W = [[136, 160, 116, 147, 167, 157, 93, 146, 89], [127, 107, 129, 81, 160, 45, 134, 135, 130], [111, 148, 138, 118, 84, 109, 156, 143, 158], [138, 136, 154, 149, 177, 121, 140, 149, 139], [118, 175, 128, 163, 67, 193, 136, 141, 146]]
Rows and columns are counted from 1.
(1, 1) => 136
(5, 7) => 136
(2, 3) => 129
(3, 2) => 148
(3, 7) => 156
(1, 8) => 146
(2, 8) => 135
(5, 6) => 193
(4, 6) => 121
(2, 7) => 134
(1, 7) => 93
(3, 1) => 111
(5, 3) => 128
(1, 6) => 157
(4, 1) => 138
(3, 8) => 143
(4, 4) => 149
(5, 8) => 141

data =
[[  96.3  213.8   24.0   13.6  -48.7  -80.6 -137.1  -95.1  -93.8 -104.7
    92.4]
 [ -37.8  -11.8   65.8  -63.6  122.9 -179.1 -256.7   84.2   43.0 -116.7
   174.9]
 [ 232.4  203.6  -61.5  -95.7 -177.7   14.3  244.2  120.1  -40.6 -144.9
    -7.3]
 [ -89.9  -46.5  -42.6 -205.6  -20.8   41.6  160.8 -108.1  -18.2 -262.2
  -212.0]]
Indices start at 1.
(1, 1) => 96.3
(4, 2) => -46.5
(3, 6) => 14.3
(1, 6) => -80.6
(3, 11) => -7.3
(2, 11) => 174.9
(4, 9) => -18.2
(2, 8) => 84.2
(2, 5) => 122.9
(4, 7) => 160.8
(2, 3) => 65.8
(2, 10) => -116.7
(2, 2) => -11.8
(4, 3) => -42.6
(3, 1) => 232.4
(1, 4) => 13.6
(3, 8) => 120.1
(1, 9) => -93.8
(4, 4) => -205.6
(1, 5) => -48.7
(1, 7) => -137.1
(1, 11) => 92.4
(4, 5) => -20.8
(3, 5) => -177.7

grid =
453  422  439  377  501  599  481  552  593  344
497  376  477  272  448  447  565  765  556  429
478  517  329  410  409  327  495  582  553  593
434  433  456  441  500  454  443  557  566  466
510  378  526  333  515  508  471  478  416  391
512  273  549  371  522  554  553  517  351  430
473  413  477  431  409  495  482  472  477  390
410  358  462  374  461  529  490  517  397  377
488  449  495  485  447  471  465  436  447  459
525  519  331  495  242  316  505  496  566  523
551  404  442  517  418  395  493  419  487  470
Indices start at 1.
row 1 col 1 -> 453
row 8 col 5 -> 461
row 4 col 9 -> 566
row 5 col 4 -> 333
row 6 col 3 -> 549
row 7 col 10 -> 390
row 2 col 8 -> 765
row 6 col 2 -> 273
row 10 col 8 -> 496
row 10 col 5 -> 242
row 3 col 1 -> 478
row 1 col 10 -> 344
row 6 col 4 -> 371
row 4 col 7 -> 443
row 3 col 6 -> 327
row 2 col 7 -> 565
row 10 col 7 -> 505
row 8 col 2 -> 358
row 3 col 8 -> 582
row 3 col 9 -> 553
row 6 col 9 -> 351
row 5 col 5 -> 515
row 10 col 1 -> 525
row 4 col 4 -> 441
row 6 col 5 -> 522
row 4 col 10 -> 466
row 5 col 2 -> 378
row 1 col 4 -> 377
row 2 col 5 -> 448
row 1 col 7 -> 481
row 8 col 8 -> 517
row 1 col 2 -> 422

a =
[[-23 -27 -13 113   8   0   1  -4   9 -16 -12]
 [-14  16  -3   5  58  -7 -12  16  -5   1 -11]
 [-10  15  -5  39 -42  -8  -4 -27  -1  -8 -11]
 [  2   7  43  50  -6 -20 -24  32  -7 -26 -33]
 [ 23  -4 -13 -64  31  12  33  -7 -12  19  22]
 [  1  -8 -27  15  16  -3   2 -12  -3  -7  -6]
 [ 27 -38  12   1   3 -18 -17  18 -19 -15 -18]
 [-21 -21 -19 105  24  -3   2 -11  -1 -15 -17]
 [ 11 -22  -5  17   5 -22   3  21  -1  -8  -8]
 [-19   5 -24  24  22   5  -8 -12   6  -1  -3]
 [-14   3 -30 -47  46  -4   1 -21  -6   2   2]
 [ -9  -9   6  19  22  13  10   1  12  -9   6]
 [-19   9 -14 -31  11  -6   2 -27  -2  -7  -2]]
Indices start at 1.
row 1 col 1 => -23
row 9 col 7 => 3
row 9 col 3 => -5
row 13 col 6 => -6
row 9 col 9 => -1
row 8 col 2 => -21
row 9 col 6 => -22
row 9 col 8 => 21
row 2 col 11 => -11
row 1 col 3 => -13
row 3 col 6 => -8
row 5 col 2 => -4
row 11 col 1 => -14
row 4 col 11 => -33
row 13 col 10 => -7
row 10 col 11 => -3
row 11 col 8 => -21
row 5 col 9 => -12
row 8 col 1 => -21
row 12 col 3 => 6
row 11 col 7 => 1
row 10 col 7 => -8
row 12 col 11 => 6
row 2 col 5 => 58
row 7 col 8 => 18
row 10 col 1 => -19
row 2 col 4 => 5
row 11 col 11 => 2
row 1 col 9 => 9
row 6 col 10 => -7
row 8 col 8 => -11
row 3 col 5 => -42
row 13 col 9 => -2
row 1 col 11 => -12

M =
[[485, 599, 376, 415],
 [439, 376, 374, 751],
 [466, 509, 555, 512],
 [427, 317, 382, 113],
 [504, 309, 407, 549],
 [552, 479, 567, 385],
 [738, 370, 492, 293],
 [17, 458, 502, 593],
 [484, 382, 391, 536],
 [279, 537, 333, 400],
 [516, 279, 422, 547],
 [389, 505, 325, 511],
 [372, 331, 517, 503],
 [302, 326, 436, 407]]
Rows and columns are counted from 1.
(1, 1) -> 485
(7, 3) -> 492
(14, 1) -> 302
(10, 1) -> 279
(3, 3) -> 555
(6, 4) -> 385
(3, 4) -> 512
(9, 3) -> 391
(13, 2) -> 331
(4, 1) -> 427
(8, 1) -> 17
(4, 4) -> 113
(7, 1) -> 738
(13, 4) -> 503
(11, 1) -> 516
(9, 2) -> 382
(2, 4) -> 751
(13, 3) -> 517
(11, 4) -> 547
(7, 2) -> 370
(6, 2) -> 479
(10, 3) -> 333
(8, 3) -> 502
(14, 4) -> 407
(4, 2) -> 317
(8, 2) -> 458
(5, 2) -> 309
(6, 3) -> 567
